[  1  -4  -2 -25   5  -1  -2  -3  -4  -3  -5   2  12   2  -1   3  -1   5
   7  -1   1   0   0 -13  -4  -5  -5  -2   3   4   3   7  -7  -3 -10   3
  -6   4  -5   7   2   2   2  -8   0   6   4   1   3 -11  -1]	<45> > <113>
[  3   0  -1 -38   1   4   3  -1   8   4  -4  -3  -4 -10  -3   2  -3  -3
 -13  -4   8  12  -4  -9  -7   4 -12   5  16 -14   1  -2  -9  -3  18  -2
  -9   4   0   1  -4  -3   8 -20 -13  14   2  -5   9   3   2]	<45> > <113>
[ 6 -4  0 16  0  0 -4  4 -3  1 -2 -8  7 11  7 26  0 -9 19  2  1  2 -2  1
  8  0  3  1 -8  8  1 -9  3 -1  2  3  8  2 -4  3  2 -5 -6 20 13 -7  0 -4
 -2  6 -1]	<47> > <114>
[  3  -2  -2 -13   7   1  -2   1  -7  -3  -4  -1  10  14   0   3  -2  -1
 -19  -4   2   1  -4  -9   0   7   0  -2   4  -2  -9  -2 -11   8   6   3
  -9   2  -7   0  -2   1  13  -2   2  -3   3  -1   3  -5  -6]	<45> > <89>
[  2  -4  -7 -25  -2   0  -5   0  -1  -3  -4  -2  16   2  -7   1  -2   7
   1   1   3   0  -6 -17  -1   1   5   3   3  -4  -3   0  -4   4   5   1
  -3   6   4  -1 -52   1   7   0   7   3   4  -4   1  -8   4]	<45> > <97>
[  2  -7   2 -34   0  -3  12   1   4  -5   4   1   7   6   2   0   3  -1
 -54  -4  -2  -6  -5  -6   0   1   4  -1   0  12   9  -8  12   6 -18   4
   6   6 -12   4 -12  -1   6  20 -10   2   2  -5   8   4   5]	<49> > <92>
[-11   1   9  40  -7  10  12  -5  -1   2  -3  16  -2  -9   4   4   3   1
   0   7  -6  -3  -6  13  -6  -1   6  -1   5  13  -3   0   6  -9 -10   2
   2   5   2   0  -1   4  -1  13  -4  -5  -3   4   1   7   7]	<50> > <103>
[-4 -2  0 20  1  0 -2  0 -1  5  6 -1  6 10  5 11  3 -5 18 -3  1 11 -5 13
 12 -8  5  4 -8  0  3 -2  1  2  7 -8  7  4  0 19 -7 -4 -7 15  0 -8  2 -3
  3 13  6]	<47> > <98>
[ -5  -1   6  22  -3  -6   5  -3   5   1  -2  -3  -9   2   4   3   5  -9
  14   0  10   3  -6  -1   7   0  15   4  -4  -7   6   4   8  18   0 -11
   5  -6   0   4   3   3  -1  14  12 -13   2  -3 -12  17   2]	<47> > <94>
[ -2   3   3  12  -4 -10   4   3   3   0  -3   1  -7   2   2  -2  -2 -12
  -5  -4   1 -12 -11  10  10   1   1  -1   7  -2  -1 -14   2   3   6  -1
  10   3  -2   1   2   2  -6  16  -2  -4   1  -4   1  19   3]	<47> > <94>
[  0   4   5  38   7   0   2  -4  -4  -3   2  -1  -4   3  -8   5   4  -3
  -3  -1  -1  -5   2  18  -5   0   1 -14  -6   5   8   2   7   2  -2   2
   6  -1   9   5  -2   0   4   6  -1 -11 -10  10  -5  12   1]	<50> > <103>
[ -2   0   6  22   1   7  12   0  -2   1   2   1   0  -9  -1   6   4   7
  -9  12  -6   0   6   6 -11   1   1 -11  -6  13   2   3   9  -6 -19   9
   2  -3   3   2   0   5   3   5  -3  -8  -6   4   1  -9   5]	<50> > <103>
[ -1  -7 -11  12   2  -2   6  -6  -2  -7   0  -6 -16   1   6   4   0   4
 -32  -6   1  -2 -10  16  -1   4   9  -5  -9  -9  -2  -2  10   9  12   8
   2   7  -1   1  -7  -3  18  16  -2 -15   0   4  -6   9   9]	<50> > <103>
[  7   1   1  21  -5   9   9  -1   2  -6   1   0 -11  -7   6   4   0   1
 -17  -3  -6   4  -2   8  -1   1   9   0  -3  -1   5   0   2  -5   7   2
   2   7   3  -6   1   1  13  11  -1  -8  -5  10  -7  13   8]	<50> > <103>
[ -2   1  -1  32   1   1  -1 -13   3   2  -3  -1  -6   6   3   9   5  -3
  15   3  -2   2  -5   8  -7   0  16  -3 -18  -5   3  -2   8   7  -8   1
   5  -2   5  -2   2   1  -7  11   3  -9   2   4  -9   3   0]	<50> > <116>
[  9  -1  -2  23   1   1   6  -3   1  -2   4  -3 -14  -2   5   8  -2  -2
 -28   0  -2   4  -6   9   1   1  10  -5  -9  -4   3  -7   9  -2  15   6
   5   6   2   3  -5  -2   7  13   3 -12  -2   6   2  11   5]	<50> > <103>
[ -5   8  -5  17  -1   3  23  -2   4   1   0  -2  -7   2   6   4   4   2
  -9   0  -3 -11  -2  11   2  -1   9  -3   5   5   5  -2  14   2  12   2
   6   0   3   3  -5 -12   4  20  -5 -12  -5   1  -8   3   7]	<50> > <105>
[  5  -5  -3 -31   3  -1  -2  -6   0   0   0  -2   8   4   6   0   0   4
 -19  -2   0  -1  -5  -7   3  -3   0   2  -2   7   7  -3  10   6  -8   4
   6   3  -7   0  -3   7   8  14   0  -5  -3   0  -4  -7   4]	<49> > <92>
[ -2  -1 -11  13  -3  -9   2   4  -4   1  -4  -8   9  10   7   1   0 -21
   3  -7   0   4 -10  11  19  -3   4   0 -14 -13   4  -8  -3  12  28  -7
   4   3  -6   4  12 -12  -6  25   6 -16   4  -5  -6  27   3]	<47> > <114>
[  3  -1  -9 -20   9  -1  -9  -1  -3   1   7  -3   6   3  -7   4  -3   8
   0  -1   4   2  -1  -7  -8  -2  -2   4  -2  -5  -7   4  -4   4  -3   7
 -11 -14  -6   0  -2  -9   2 -11  -3   3   3  -8  10 -15   0]	<45> > <89>
[  6  -4 -12 -32   2   0  -3   9  -1  -1 -11   1   9   8  -8   4  -3   0
 -12   0   2  -1   2 -10   2   0  -3 -10   7   6  -3  12  -4  14  -8  -1
  -1   3  -6  -3   2   2   7  -6  -3   4   2   6   1 -10   2]	<45> > <113>
[  6   5   9  32   1   3  25   8   0   2  10   3 -22 -20   0   4   3  -2
 -39  -4  -6  13   0  23  -2  -2  -3   0  11  -1   0  -5   7 -11  18  -1
   5  -1   4   1  -8   1   3  -3 -10  -2   1   0   2  28  12]	<50> > <103>
[  5   2   6 -31   2  -8   3  -4   4  -1  -3   2   5  13   1   2  -5  -6
 -45  -3   2   1  -6  -3   6   7   5  -2  -1  13  12  -8   8   5   4  -1
  10   1  -2   8  -3   0   4  10 -11  -1   0   1  14   8   8]	<49> > <92>
[  2  -5   4 -21   3   3   6   0  -3  -2   7  -4   6   0 -17  -4   2   4
 -29   0  -5  -6   0   0   6  -3   0  -2  -2  12   9  -4   0  -4   0  -5
   8   1  -3   4  -4  15  -1  15  -1  -2  -1  -5  -7 -18   9]	<49> > <93>
[  7  -5  -4 -46   1  -2   6   0   4  -6   4  -2   5   2  -3  -2   0  -7
 -46  -2   0   3 -24  -9   4   0   8   4   2   3  46 -11   2 -13   8   3
  14   2  -6  -9   2  -6  12   6 -11   2   1  -1  -6   9   0]	<49> > <92>
